Each row has a name. Each piece below is followed by the name of the row it came from, unless a question asks for something else. Each question is about the rows just above it.

(31): 217 225 238 201 310 71 299 26 -5 19 149 463 147 319 132 53 277 163 78 58 307 84 215 185 12 224 13 171 126 111 855 276 613 296 15 266 -9 104 88 147 15 740 56 319 619 57
(63): 37 88 56 8 72 39 88 33 24 8 17 109 27 66 24 15 46 57 21 43 51 -9 26 36 -10 28 22 62 -6 10 201 78 109 94 42 65 13 38 13 34 11 220 -8 60 112 17
(77): 74 87 68 -5 113 96 83 48 21 9 6 190 36 121 49 30 94 21 12 131 74 43 17 83 -15 32 855 13 613 171 111 276 126 151 41 79 15 54 24 87 22 362 1 68 180 46
(70): 9 105 70 26 50 34 91 30 22 6 27 48 29 29 10 16 40 74 24 42 33 -16 43 18 -7 42 19 43 -6 3 107 75 107 46 33 64 7 29 18 6 13 95 0 66 94 23
Which row holds -6 62 22 read backwards? -> (63)
Shift each entry of 65 13 38 by +1 times 1: -> 66 14 39
Shift each entry of 220 by -1 times 1: -> 219
Which row holds this, read backwards? 613 276 855 111 126 171 13 -> (31)
Which row holds this, read backwards? 66 27 109 17 8 -> (63)
(77) in full: -> 74 87 68 -5 113 96 83 48 21 9 6 190 36 121 49 30 94 21 12 131 74 43 17 83 -15 32 855 13 613 171 111 276 126 151 41 79 15 54 24 87 22 362 1 68 180 46
215 with -1 step of 1 on every entry: -> 214

(63): 591 -115 136 40
(70): 340 525 -431 645
(79): 340 525 -804 47
(70) in full: -> 340 525 -431 645
Number of entries in 340 525: -> 2
Which row holds 340 525 -804 47? -> (79)

(200): 572 262 466 603 714
(93): 580 375 510 577 695
(163): 198 -96 334 -20 42
(31): 41 532 199 -96 -68
(63): -458 -367 -401 -356 -603
(70): 92 687 285 -79 -34
Which row holds this, read backwards? -96 199 -> (31)
572 with -1 step of 1 on every entry: -> 571

(79): 292 248 234 62 422 580
(70): -288 -361 -276 -214 -332 -383
(31): -397 -269 -255 -295 -410 -374
(130): -113 248 234 62 422 580
Number of entries in 292 248 234 62 422: -> 5
Is -397 -269 -255 -295 printed in one of the named rows, side by side and in this order? -> yes
(70) in full: -> -288 -361 -276 -214 -332 -383
-295 -255 is which row, read backwards? -> (31)
How many entries does -397 -269 have? -> 2
-269 -255 -295 with -1 step of 1 on every entry: -> -270 -256 -296

(82): -626 54 -322 -346 -595 753 729
(31): -626 403 -322 -346 -595 753 -307
(70): 233 171 122 241 -243 273 311
(93): -91 535 12 93 -381 595 446
(77): -626 403 -322 -346 -595 753 729
(163): -287 382 -110 -72 -386 468 368
Among the named rows, does one hold 368 468 -386 next to each other, in this order? -> no
Among the named rows, does one hold -626 403 -322 -346 next to each other, in this order? -> yes
(77) in full: -> -626 403 -322 -346 -595 753 729

